Below are the code and all the weights of a small trained network. Each question names an input and a target symbol and asks about switching units off, where a switched-off unit gives its printed mean instead of its output.

import numpy as np


def w(rows, s, z=0):
    codes = np.array(rows[::2]) - 128.0
    scale = np.full(codes.shape[1], s)
    scale[-1] = z or s
    return codes * scale


def f(y):
    return np.maximum(y, 0)


def softmax(a):
    e = np.exp(a - a.max(-1, keepdims=True))
    return e / e.sum(-1, keepdims=True)


def log_softmax(a):
    a = a - a.max(-1, keepdims=True)
    return a - np.log(np.exp(a).sum(-1, keepdims=True))


def net(x, mask):
    ids = ['γδεζηθλμξπστφψω'.index(c) for c in x.split()]
    T = len(ids)
    res = E[ids] + P[:T]
    r = res
    for j in range(3):
        rows = slice(3 * j, 3 * j + 3)
        q, k, v = (r @ M[0][rows].T for M in (Q, K, V))
        z = softmax(np.where(np.tri(T) > 0, q @ k.T / 3**0.5, -1e9)) @ v
        o = O[0][rows]
        res = res + np.where(mask[j], z, o[:, -1]) @ o[:, :-1]
    y = f(res @ A[0][:, :-1].T + A[0][:, -1])
    res = res + np.where(mask[3:11], y, B[0][:, -1]) @ B[0][:, :-1]
    return log_softmax(res[-1] @ U[:, :-1].T + U[:, -1])


Q, K, V, O, A, B = {}, {}, {}, {}, {}, {}
E = w([
[90,170,141,160],'γ',
[140,153,173,88],'δ',
[3,33,171,156],'ε',
[185,119,151,138],'ζ',
[130,142,126,194],'η',
[163,127,121,121],'θ',
[150,132,122,139],'λ',
[131,141,112,114],'μ',
[142,127,84,147],'ξ',
[100,153,98,171],'π',
[106,168,156,104],'σ',
[172,128,151,107],'τ',
[94,166,123,122],'φ',
[110,149,97,130],'ψ',
[139,144,133,100],'ω',
],0.025)
P = w([
[118,121,106,110],'0',
[139,146,119,126],'1',
[108,91,92,96],'2',
[144,168,123,134],'3',
[102,80,102,103],'4',
[149,185,116,130],'5',
[101,70,110,105],'6',
[154,201,114,135],'7',
[100,61,115,108],'8',
[158,217,115,136],'9',
[94,59,123,110],'10',
[158,255,146,166],'11',
[70,68,163,154],'12',
[76,162,171,208],'13',
],0.018)
Q[0] = w([
[201,248,135,142],'h0',
[96,30,89,94],'h0',
[40,1,109,71],'h0',
[121,131,116,137],'h1',
[112,135,115,136],'h1',
[139,161,116,120],'h1',
[139,132,171,180],'h2',
[14,178,19,212],'h2',
[138,78,131,140],'h2',
],0.019)
K[0] = w([
[79,33,138,95],'h0',
[182,204,84,128],'h0',
[195,252,100,113],'h0',
[142,127,114,136],'h1',
[138,134,119,131],'h1',
[139,117,112,107],'h1',
[119,145,81,111],'h2',
[68,6,155,126],'h2',
[159,119,118,148],'h2',
],0.024)
V[0] = w([
[243,83,140,90],'h0',
[104,144,5,140],'h0',
[65,173,173,15],'h0',
[84,78,178,211],'h1',
[49,7,140,111],'h1',
[147,202,84,129],'h1',
[110,127,142,172],'h2',
[147,97,101,128],'h2',
[158,164,67,132],'h2',
],0.02)
O[0] = w([
[148,105,227,177,155],'h0',
[41,198,101,116,96],'h0',
[173,4,52,214,216],'h0',
[118,63,149,34,1],'h1',
[119,22,98,95,45],'h1',
[194,187,173,196,172],'h1',
[95,126,116,87,101],'h2',
[138,159,169,113,99],'h2',
[122,197,124,169,160],'h2',
],0.016,0.0085)
A[0] = w([
[57,99,127,133,90],'n0',
[139,226,35,10,110],'n1',
[170,36,25,44,88],'n2',
[176,83,2,87,254],'n3',
[51,110,92,207,164],'n4',
[170,63,205,154,74],'n5',
[100,195,114,147,187],'n6',
[234,222,128,85,65],'n7',
],0.0077,0.0061)
B[0] = w([
[165,106,128,148,142],'n0',
[110,23,152,195,242],'n1',
[126,169,125,227,222],'n2',
[118,149,172,8,251],'n3',
[167,111,139,102,198],'n4',
[73,127,99,97,247],'n5',
[143,185,98,100,222],'n6',
[95,68,139,90,212],'n7',
],0.016,0.023)
U = w([
[117,60,151,55,195],'γ',
[217,26,144,137,75],'δ',
[131,90,164,127,16],'ε',
[160,120,254,66,60],'ζ',
[108,64,189,82,140],'η',
[175,166,202,123,142],'θ',
[133,164,162,96,249],'λ',
[160,170,95,150,221],'μ',
[71,143,156,133,75],'ξ',
[110,79,99,158,2],'π',
[230,124,187,86,99],'σ',
[184,87,251,200,204],'τ',
[132,137,94,51,203],'φ',
[122,117,49,158,194],'ψ',
[195,117,115,187,149],'ω',
],0.0085,0.0053)

Each question gives the input, a string of symbols that net reads in full, and the target symbol t.
The units are the heads (3 rows each of Q, K, V and O) and the neurons (one row each of A and B). Each row of codes is followed by its name. A weight is (code - 128) times the scale printed after its matrix; where a second scale follows, it is the last column's (O, A, B and U).
mask holds one flag per unit, heads first, then neurons. A switched-off unit (its flag False) gives its mean, the last column of its rows in O or B, instead of its output. The means were averaged over made-up inputs and are rounded, as every weight is.
A unit's drop is (log p(t) with every unit on - log p(t) with that unit switched off) / (log p(t) with every unit on - log p(t) with every unit switched off).
The circuit of an input: a set's keep is (log p(t) with only the set's units on - log p(t) with every unit switched off) / (log p(t) with every unit on - log p(t) with every unit switched off). Starting from all 11 units, units are removed one at a time, each time the one whose removal leaves the highest keep (on an exact tie, the one counted first), for as long as the keep stays at least 0.8.
circuit, biggest first: the units of the circuit, biggest drop first
unit that matters most: the unit with the biggest drop
top k neurons: the k neurons with the biggest drops, biggest first
heads that matter: for each layer, one digit per head in row order, 1 if its drop is at least 0.15 and else 0, layers parted by /
input μ τ θ π, target θ: heads that matter	100
input ψ ξ τ τ ξ τ δ η λ, target η: top 2 neurons	n1, n7
input δ σ τ τ φ λ μ ψ, target μ: top 4 neurons	n3, n1, n6, n5
input τ τ τ τ θ ψ ξ, target ψ: unit that matters most	h0
input τ τ μ τ η τ, target η: circuit, biggest first	n1, h0
input σ ξ δ ε δ δ τ τ ξ τ δ τ, target γ: circuit, biggest first	n3, h0, n1
input φ μ δ, target μ: circuit, biggest first	n3, n1
input μ φ σ, target φ: circuit, biggest first	h0, n3
input φ ω τ π δ ξ τ ξ η η τ δ γ, target δ: heads that matter	100
input γ γ σ τ ω, target τ: heads that matter	100
input δ ξ θ σ τ τ τ ζ ω δ τ, target δ: heads that matter	100
input θ τ δ τ ξ δ, target ξ: circuit, biggest first	h0, n1
input π ζ φ φ τ, target φ: circuit, biggest first	n3, h0
input δ μ φ τ ζ, target τ: circuit, biggest first	h0
input δ ξ δ τ η ζ τ ζ δ ψ φ, target ψ: circuit, biggest first	h0, n3
input ε ψ ζ τ η τ, target γ: circuit, biggest first	n3, n1, h0
input δ δ σ τ γ θ ξ ζ η τ τ τ ξ, target τ: heads that matter	110
input τ φ τ δ λ δ μ τ φ ξ ξ δ ψ δ, target ψ: circuit, biggest first	h0, n3
input φ δ τ μ ξ π τ η τ ξ τ ω θ τ, target θ: top 4 neurons	n1, n3, n5, n6
input τ δ λ δ τ δ τ τ δ τ φ δ δ ψ, target δ: circuit, biggest first	h0
input ξ σ τ ψ μ, target ψ: circuit, biggest first	h0, n1, n6
input τ η ψ η σ φ θ γ, target θ: circuit, biggest first	n1, n5
input δ φ ξ τ φ λ ζ τ σ δ, target σ: top 3 neurons	n3, n1, n5
input τ τ γ, target τ: top 3 neurons	n3, n6, n7
input ξ δ ζ τ τ τ, target τ: top 2 neurons	n3, n6
